Below are the code and all the weights of a small trained network. Each question names an input and a class and asks about switching units off, where a switched-off unit gives its printed mean instead of its output.

import numpy as np


def w(rows, s, z=0):
    codes = np.array(rows[::2]) - 128.0
    scale = np.full(codes.shape[1], s)
    scale[-1] = z or s
    return codes * scale


def f(y):
    return np.maximum(y, 0)


def log_softmax(a):
    a = a - a.max(-1, keepdims=True)
    return a - np.log(np.exp(a).sum(-1, keepdims=True))


def net(x, mask):
    res = np.array(x, float).reshape(1, 6) / 4 @ E
    y = f(res @ A[0][:, :-1].T + A[0][:, -1])
    res = res + np.where(mask, y, B[0][:, -1]) @ B[0][:, :-1]
    return log_softmax(res[-1] @ U[:, :-1].T + U[:, -1])


A, B = {}, {}
E = w([
[28,97,67,114,113,18],'x0',
[174,177,7,77,181,144],'x1',
[180,129,140,159,156,31],'x2',
[196,53,164,78,31,54],'x3',
[135,254,216,78,68,121],'x4',
[77,98,185,30,209,171],'x5',
],0.0071)
A[0] = w([
[141,248,145,126,122,251,167],'N0',
[131,184,5,160,130,132,170],'N1',
[130,84,130,137,147,78,28],'N2',
[171,143,110,84,182,100,119],'N3',
[127,153,174,150,114,96,104],'N4',
[124,69,133,118,100,91,16],'N5',
[130,183,14,164,132,123,178],'N6',
[104,129,147,145,120,134,2],'N7',
[61,182,118,8,51,124,144],'N8',
[133,93,80,99,136,156,153],'N9',
[73,94,140,126,116,122,161],'N10',
[144,115,169,135,156,114,103],'N11',
[99,113,146,152,155,146,178],'N12',
[246,125,140,173,21,87,163],'N13',
[75,69,108,166,125,167,85],'N14',
[141,211,156,129,132,212,194],'N15',
[113,157,147,100,127,107,45],'N16',
[200,177,64,87,212,146,163],'N17',
[132,164,128,114,138,85,33],'N18',
[93,162,131,79,100,109,64],'N19',
[45,47,107,169,135,188,126],'N20',
[141,78,63,100,145,183,130],'N21',
[150,61,26,90,149,206,164],'N22',
[110,83,67,161,50,122,115],'N23',
[203,137,144,161,70,96,185],'N24',
],0.014,0.0021)
B[0] = w([
[136,251,168,124,50,167,248],'N0',
[88,160,19,179,78,108,204],'N1',
[139,173,101,118,118,113,162],'N2',
[95,85,149,193,145,154,169],'N3',
[152,131,102,117,151,171,166],'N4',
[188,178,130,119,137,143,174],'N5',
[57,161,27,148,94,99,201],'N6',
[151,130,138,137,128,146,140],'N7',
[129,74,161,58,89,9,215],'N8',
[153,103,81,120,107,159,169],'N9',
[182,150,154,153,138,116,169],'N10',
[127,140,94,139,104,131,148],'N11',
[163,150,124,147,146,106,160],'N12',
[153,157,121,40,218,227,242],'N13',
[166,115,179,159,163,86,170],'N14',
[111,207,163,133,58,167,216],'N15',
[131,105,156,104,121,120,150],'N16',
[31,67,201,125,192,173,215],'N17',
[128,99,105,130,141,126,147],'N18',
[122,100,152,85,118,89,165],'N19',
[222,106,145,186,164,64,194],'N20',
[152,101,118,66,103,168,185],'N21',
[170,85,59,54,124,206,214],'N22',
[89,210,143,120,206,87,191],'N23',
[136,151,113,48,162,174,201],'N24',
],0.028,0.014)
U = w([
[169,137,90,86,130,115,4],'0',
[62,129,226,109,78,115,27],'1',
[203,31,175,67,212,100,240],'2',
[165,95,91,24,82,196,98],'3',
[174,152,147,217,125,78,7],'4',
[70,87,61,149,129,30,152],'5',
[102,222,109,82,148,219,212],'6',
[61,2,92,118,155,201,83],'7',
],0.0061,0.0026)

Each question gives the input, the list of numbers given to net, and the class t.
The units are the neurons (one row each of A and B). Each row of codes is followed by its name. A weight is (code - 128) times the scale printed after its matrix; where a second scale follows, it is the last column's (A, B and U).
mask holds one flag per neuron, in row order. A switched-off neuron (its flag False) gives its mean, the last column of its row in B, instead of its output. The means were averaged over made-up inputs and are rounded, as every weight is.
A unit's drop is (log p(t) with every unit on - log p(t) with that unit switched off) / (log p(t) with every unit on - log p(t) with every unit switched off).
The circuit of an input: a set's keep is (log p(t) with only the set's units on - log p(t) with every unit switched off) / (log p(t) with every unit on - log p(t) with every unit switched off). Starting from the 12 units with the biggest drops (on a tie, the unit counted first), units are removed one at a time, each time the one whose removal leaves the highest keep (on an exact tie, the one counted first), for as long as the keep stays at least 0.8.
circuit, biggest first: the units of the circuit, biggest drop first
top k neurons: the k neurons with the biggest drops, biggest first
drop of u: that unit's drop, to one decimal
input [-7,6,3,8,-5,-2], class 3: circuit, biggest first	N22
input [3,7,-3,2,0,-3], class 5: top 2 neurons	N1, N6
input [0,0,1,3,-1,7], class 3: top 3 neurons	N17, N20, N14
input [-4,7,-7,-6,-7,0], class 3: top 3 neurons	N22, N21, N0
input [5,6,7,2,-4,1], class 7: top 2 neurons	N0, N17
input [2,-5,3,7,2,3], class 3: top 3 neurons	N20, N0, N17
input [-5,-5,-4,-8,-2,6], class 4: top 2 neurons	N20, N13
input [-4,8,-7,7,-2,-3], class 3: top 2 neurons	N22, N21
input [8,7,-2,-2,-5,6], class 7: top 3 neurons	N22, N17, N0
input [7,5,-3,8,-1,0], class 3: top 3 neurons	N20, N22, N8
input [0,7,-7,-8,-4,7], class 3: top 3 neurons	N22, N21, N0
input [7,8,-6,-5,2,5], class 3: top 2 neurons	N22, N21
input [4,3,-4,-8,-6,5], class 7: top 2 neurons	N22, N17
input [-2,-3,-2,-6,-5,5], class 2: circuit, biggest first	N20
input [-3,7,4,6,1,1], class 7: drop of N17	0.1
input [0,5,1,-7,-3,-1], class 7: drop of N22	0.1
input [-2,-4,-3,-3,-2,-5], class 4: drop of N22	0.2
